Each row is followed by its class.
-20; 13; -17; -34; -49; -8; -27; -1; -17; -53; 3; -9; -16; 31; -28; 2; 22; -51; 25; 23; 10; -25; -63; -13; -53; -38; -10; 24; 38; 10; -1; -26
Tegi
18; 5; 22; -20; -5; -17; -28; 31; -36; -9; 10; 8; -60; 21; 1; 17; 11; -78; -29; 15; -27; 5; 6; -1; -8; -28; 2; -21; -25; -34; -32; 46
mul
-13; 20; -27; -55; -31; -15; -6; 10; -7; -23; 18; 5; -35; 33; -1; -4; 30; -37; 24; 13; 15; -54; -18; -30; -29; -40; 0; -12; 46; -13; -3; -32
Lesef
-30; 21; -35; -34; -47; -11; -10; 0; -18; -35; 6; 0; -30; 38; -16; 10; 26; -77; 13; 11; 5; -14; -53; 3; -45; -44; -1; 17; 36; -1; 22; -19
tuso
30; 9; 18; -23; 5; -32; -23; 23; -23; -29; 1; 4; -44; 42; 5; 19; 14; -81; -24; 19; -39; 7; -18; 1; -7; -31; -1; -8; -21; -18; -65; 57
Tegi
-26; -16; -34; 24; 6; 45; -14; 25; 9; -12; 9; -7; 57; 15; -49; -18; 13; 20; 7; 11; 2; -2; 47; 53; 20; 47; 8; -38; -24; -3; 0; 13
babad
-30; 35; -28; -36; -59; 0; -30; 9; -15; -38; 24; -4; -13; 19; -25; -3; 20; -73; 14; 22; 16; -28; -40; 7; -24; -36; -12; 17; 43; 19; 9; -21
Tiv
35; 32; 12; -4; -5; -23; -23; 26; -38; -12; -14; 12; -48; 43; 16; 20; 3; -89; -22; 23; -29; 6; 2; 21; 8; -24; -2; -5; -12; -11; -35; 41
Dad
35; 13; 17; -20; -17; -20; -5; 22; -27; -6; -12; 6; -53; 42; 8; 9; -2; -81; -30; 21; -32; 14; -1; 1; 12; -36; 4; -17; -6; -32; -50; 50
Lesef
-50; 1; -33; 28; -5; 17; -19; 2; 15; -30; -17; -25; 32; 9; -49; -17; -7; 42; 9; 16; 21; -5; 53; 32; 12; 42; 6; -75; -11; -1; -2; -15
bapo
-26; 32; -20; -30; -53; -17; -15; 1; -16; -48; -13; -9; -36; 28; -40; -10; 5; -77; 18; 42; 4; -21; -41; -17; -35; -32; -5; 25; 36; 2; 9; -36
bapo
4; 21; -5; -15; 17; -29; -9; 17; -30; -20; -3; 23; -49; 46; 5; 32; 8; -82; -37; 15; -48; 23; 5; 43; -8; -31; 14; -46; -27; -35; -52; 75
tuso
-2; 34; 8; -13; 11; -34; -3; 16; -30; -35; -23; 22; -50; 30; -24; 14; -11; -79; -31; 47; -44; 11; 17; 32; -11; -22; 8; -50; -26; -37; -64; 61
bapo
-68; -27; -35; 13; 3; 41; -38; 0; 0; -14; 3; -13; 32; 2; -48; 5; -1; 58; 15; 4; 21; 1; 50; 30; 0; 34; 7; -93; -30; -1; -6; -1
mul
6; 15; -6; -28; 0; -18; -6; 24; -28; -16; -8; 21; -42; 40; -7; 17; 2; -74; -27; 28; -37; 16; 11; 23; -1; -32; 4; -53; -16; -34; -65; 63
Lesef
-15; 39; -26; -29; -54; -5; -11; -13; -26; -35; 3; 15; -18; 23; -36; -2; 17; -43; 19; 16; 28; -22; -44; -22; -43; -33; -8; 24; 36; 9; 18; -44
bavuf
1; 26; 3; -13; 11; -29; -4; 15; -36; -19; -3; 27; -33; 38; -3; 28; 9; -74; -30; 32; -39; 14; 3; 14; -4; -24; 2; -40; -18; -33; -61; 74
vas
-30; 41; -30; -48; -22; -22; -19; -10; -24; -30; 18; 29; -24; 33; -17; 7; 29; -31; 23; 11; 20; -55; -21; -33; -38; -38; -4; -1; 36; -1; -7; -41
bavuf
26; 8; 8; -16; 13; -15; 7; 13; -11; -3; -9; 1; -45; 17; 4; 28; 2; -97; -23; 28; -48; 13; -7; -1; -7; -34; 3; 12; -15; -22; -33; 59
tole
-32; -16; -34; 21; 11; 35; -30; 32; -1; -18; 14; -7; 53; 17; -45; -15; 13; 13; 13; 6; -2; -9; 51; 39; 22; 36; 8; -33; -16; 2; 16; 7
babad
-52; -29; -29; 24; -1; 29; -27; 3; 11; -27; -7; -23; 54; 20; -44; 5; 4; 51; 16; 0; 11; 3; 28; 38; -1; 32; -2; -77; -21; 9; -41; 11
Tegi
-65; -24; -37; 16; -1; 38; -39; 1; 0; -13; -4; -8; 24; 0; -48; 5; 3; 55; 18; -3; 22; -5; 53; 28; -2; 29; -1; -91; -20; -5; -10; -7
mul
-48; 4; -49; 27; 23; 34; -2; 16; -5; -1; 6; 17; 55; 25; -55; 2; 5; 36; 5; 9; 24; -11; 53; 38; 17; 38; 9; -55; -25; -4; -22; 4
bavuf
-54; -19; -40; 2; 2; 19; -38; 1; 15; -23; -1; -1; 40; 5; -47; -9; -1; 26; 27; 3; 12; -3; 62; 33; -6; 21; -2; -93; -10; 8; -16; -12
bigi
30; 7; 4; -11; 9; -15; 4; 15; -6; 2; 2; -3; -47; 14; 15; 21; 7; -87; -23; 20; -38; 14; 4; -1; 1; -28; 4; 0; -9; -24; -28; 49
tole
14; 13; 4; -34; 17; -30; -23; 15; -23; -38; -2; 19; -36; 38; -8; 24; 9; -67; -29; 31; -49; 12; -12; 25; -23; -27; 1; -38; -35; -20; -79; 71
Tegi
36; 7; 16; -9; 7; -13; 6; 14; -17; 1; -6; -2; -50; 18; 9; 24; 2; -90; -26; 27; -38; 8; -3; -4; 6; -36; 4; 14; -7; -28; -22; 49
tole
25; 27; 23; -23; -15; -18; -26; 28; -34; -10; 7; 16; -43; 40; 8; 18; -3; -114; -47; 34; -41; 8; -2; 24; 28; -43; -2; 2; -12; -15; -63; 66
Tiv
-61; -4; -34; 12; -12; 32; -35; 5; 6; -14; 13; -14; 50; 14; -32; -4; 0; 14; 0; 8; 19; -4; 45; 49; 28; 24; -3; -73; -6; 15; -25; 11
Tiv
-68; -15; -38; 21; -10; 30; -19; -13; 3; -15; -18; -10; 53; 25; -48; 7; 4; 46; 14; 14; 15; -1; 35; 12; 12; 28; -3; -69; -6; 5; -26; 7
vas
3; 10; 9; -24; 15; -31; -23; 16; -23; -43; 9; 17; -30; 34; -7; 21; 16; -62; -25; 26; -38; 11; -6; 27; -29; -24; 2; -54; -25; -23; -75; 70
Tegi
-61; -11; -42; 21; -16; 28; -18; -8; 5; -14; -14; -7; 47; 21; -47; 2; 4; 40; 18; 10; 15; 0; 37; 12; 6; 28; -7; -67; -2; 5; -22; 2
vas
8; 12; 6; -23; 11; -25; -18; 13; -19; -37; -3; 20; -29; 33; -8; 21; 16; -56; -27; 29; -39; 17; -6; 30; -23; -21; -2; -48; -30; -27; -85; 69
Tegi
-47; -25; -43; 10; 18; 32; -18; 18; 12; -22; 17; -13; 52; 22; -47; -12; 18; 38; 14; 15; 22; -10; 36; 32; 8; 38; 4; -71; -26; 3; -26; 5
Tegi
-24; 18; -18; -63; -16; -29; -36; 6; -14; -36; 28; 15; -28; 26; -6; 3; 24; -67; 34; 24; 1; -42; -14; -24; -44; -50; 1; -12; 36; 2; 1; -32
bigi
-53; 3; -44; 35; -5; 28; -35; 14; -1; -16; -10; -11; 51; 23; -24; 8; 8; 47; 16; 0; 27; -9; 55; 60; 13; 39; -4; -76; -9; 10; -4; -10
Dad
-64; -31; -25; 25; -3; 44; -35; -1; 0; -13; 7; -18; 25; -2; -52; 3; 4; 63; 16; -6; 30; -4; 52; 25; 3; 33; 3; -98; -19; -6; -8; -7
mul
17; 17; 17; -17; 9; -20; -24; 17; -37; -38; 4; 25; -33; 22; -15; 14; 9; -70; -25; 23; -53; 8; 8; 36; -15; -24; 7; -33; -19; -27; -36; 69
babad
0; 35; 2; -14; 9; -29; -27; 28; -45; -23; -10; 31; -32; 42; 9; 33; 8; -82; -27; 33; -42; 10; 14; 43; -14; -26; -2; -39; -25; -20; -57; 65
Dad
-5; 35; 4; -32; 3; -28; -25; 30; -32; -23; 15; 28; -34; 32; 3; 24; 5; -109; -39; 28; -42; 5; 8; 46; 2; -38; -1; -40; -17; -20; -70; 79
Tiv
-12; 17; -19; -39; -50; -5; -23; 1; -14; -35; 9; 1; -18; 16; -30; -6; 12; -67; 25; 28; 10; -11; -36; 1; -45; -41; -5; 8; 33; 7; 13; -36
bigi
-12; 11; 1; -19; 15; -18; -29; 25; -34; -17; 11; 25; -58; 16; -10; 25; 15; -67; -21; 13; -29; 12; 26; 20; -17; -21; 1; -72; -29; -39; -57; 59
mul
-57; -24; -37; 8; -7; 26; -35; 8; 13; -17; -4; -10; 49; 10; -54; -7; -5; 18; 24; 8; 6; 7; 54; 41; -5; 22; -2; -80; -18; 14; -20; -3
bigi
33; 29; 25; -8; -4; -36; 2; 21; -25; -29; -13; -1; -61; 28; -8; 5; -3; -91; -31; 35; -30; 5; 0; 6; 1; -24; 7; -13; -12; -32; -36; 42
bapo
-15; 14; -28; -29; -40; 8; -1; -9; -7; -23; -2; -14; -21; 10; -22; 13; 9; -60; 21; 32; 2; -22; -50; -13; -41; -42; -1; 50; 39; 5; 34; -29
tole
-14; 19; -12; -56; -18; -12; -27; -8; -18; -44; 28; 15; -24; 24; -11; -6; 35; -40; 29; 20; -2; -54; -21; -24; -37; -35; 4; -5; 38; -3; 16; -25
babad
-27; 21; -33; -30; -54; -8; -15; 1; -21; -37; 6; -7; -26; 39; -16; 10; 25; -72; 11; 13; 9; -10; -57; 3; -40; -44; 2; 23; 38; 2; 32; -25
tuso
-48; 2; -42; 27; -2; 27; -16; -6; 1; -7; -17; 4; 48; 23; -46; 4; -6; 41; 13; -8; 21; 0; 45; 30; 7; 33; -2; -61; -16; 8; -25; -5
bavuf
-46; -21; -47; 7; 21; 30; -17; 19; 15; -24; 19; -6; 50; 25; -42; -9; 23; 42; 14; 17; 21; -14; 43; 36; 6; 37; 4; -85; -25; -2; -36; 7
Tegi
27; 32; 19; -12; -2; -39; -4; 26; -22; -27; -13; 2; -62; 31; -7; 5; -4; -102; -28; 34; -39; 12; 4; 6; 1; -22; 7; -15; -18; -29; -45; 49
bapo
23; 0; 18; -20; -3; -13; -21; 31; -32; -6; 8; 9; -59; 17; -4; 13; 9; -76; -31; 19; -27; 13; 5; -1; -7; -26; 1; -22; -30; -29; -30; 45
mul
38; 6; 19; -21; 0; -27; -25; 23; -18; -30; 1; 2; -47; 46; 0; 15; 16; -77; -25; 21; -37; 3; -14; -2; -1; -27; -1; -11; -19; -20; -68; 53
Tegi
4; 12; -3; -31; 4; -24; -15; 25; -27; -20; -2; 18; -47; 39; -9; 14; 1; -79; -23; 21; -41; 12; 16; 14; -7; -33; 5; -61; -16; -29; -60; 64
Lesef
-48; 3; -42; 21; 16; 18; -10; 29; 7; -22; 0; -11; 32; 19; -53; -18; 1; 14; 5; 28; 15; -17; 60; 34; 20; 38; 11; -62; -19; -11; -3; -6
bapo
-21; 20; -30; -55; -4; -11; 0; -12; 5; -19; 24; 0; -36; 19; 7; 15; 30; -50; 29; 26; 4; -57; -23; -33; -38; -42; 6; 7; 42; -7; 9; -26
tole
12; 21; 19; -17; 6; -18; -19; 11; -41; -38; -2; 26; -32; 27; -10; 22; 4; -71; -25; 22; -52; 9; 4; 48; -18; -26; 10; -42; -18; -32; -46; 74
babad
-10; 16; 1; -24; 10; -19; -32; 23; -38; -15; 2; 23; -52; 19; -1; 27; 13; -64; -26; 20; -31; 13; 24; 27; -17; -23; 2; -71; -31; -40; -55; 59
mul
-34; 35; -17; -47; -15; -34; -16; -2; -11; -48; 13; 5; -49; 33; -18; -6; 21; -59; 25; 31; 12; -58; -11; -34; -29; -35; 2; -17; 45; -12; 0; -38
bapo
24; 19; 12; -17; -13; -22; -4; 7; -32; -14; -10; 13; -46; 42; -6; 17; 3; -87; -27; 31; -34; 9; -15; -13; 6; -31; -1; -1; -10; -21; -48; 54
vas
-49; -30; -43; 16; 13; 47; -21; 27; 8; -1; 25; -8; 28; -1; -51; -10; 14; 39; 10; 3; 27; 0; 61; 26; 14; 45; 6; -81; -39; -8; -2; -1
mul
-53; 0; -41; 31; -7; 33; -12; -5; 4; -12; -11; 1; 56; 13; -59; -2; 1; 57; 13; -4; 28; 1; 46; 33; -2; 40; -2; -70; -19; 9; -21; -6
bavuf
-45; -21; -42; 24; -5; 39; -10; -9; 27; -1; -17; -27; 42; 0; -31; 7; -5; 34; 13; 7; 6; 5; 40; 30; 2; 27; 1; -49; -8; 4; -3; 1
tole
-33; -14; -38; 21; 4; 44; -21; 22; 7; -15; 15; -7; 54; 18; -50; -19; 14; 24; 8; 11; 6; -11; 51; 54; 21; 45; 9; -51; -19; -4; -2; 8
babad
-50; -20; -60; 22; 19; 31; -6; 24; 13; 2; 14; -8; 37; 34; -33; -5; 19; 2; -1; 0; 11; 12; 48; 48; 24; 33; 10; -70; -25; -4; -7; 15
tuso
-36; 3; -50; 24; 13; 36; -7; 13; 2; 4; -1; 13; 51; 32; -51; -6; 3; 31; 0; 13; 23; -9; 53; 34; 25; 40; 5; -45; -26; -1; -27; -3
bavuf
-46; -16; -61; 21; 19; 32; -3; 24; 10; 4; 10; -5; 36; 40; -31; -3; 15; -1; -5; 6; 9; 7; 48; 56; 27; 31; 14; -65; -27; -10; -15; 18
tuso
-11; 22; -15; -58; -26; -18; -30; 3; -18; -42; 25; 15; -24; 28; -3; -7; 37; -57; 23; 21; -6; -54; -23; -15; -40; -39; 1; 5; 39; -5; 14; -24
babad
-6; 31; 7; -28; 4; -26; -33; 29; -39; -22; 12; 27; -36; 34; -2; 22; 0; -109; -38; 32; -45; 7; 14; 36; 14; -40; -1; -39; -15; -17; -66; 78
Tiv
-1; 11; 8; -30; 19; -30; -17; 20; -29; -38; -1; 21; -26; 37; -8; 29; 10; -72; -25; 30; -48; 17; -15; 30; -31; -29; 3; -41; -35; -23; -80; 79
Tegi
-52; -27; -38; 12; -16; 33; -20; 6; 8; -15; -10; -18; 41; 19; -47; -7; -5; 41; 14; 0; 18; -2; 41; 19; 12; 19; 0; -71; -1; 4; -8; -7
Lesef
-51; -24; -32; 15; 1; 24; -28; -7; 19; -30; 1; -22; 50; 16; -32; 0; 12; 58; 18; -2; 21; -1; 26; 31; -7; 34; -1; -81; -12; 9; -35; 0
Tegi
-1; 38; 4; -17; 13; -36; -2; 13; -31; -36; -16; 22; -55; 31; -15; 18; -8; -81; -28; 42; -38; 10; 14; 34; -9; -24; 11; -56; -20; -39; -63; 56
bapo
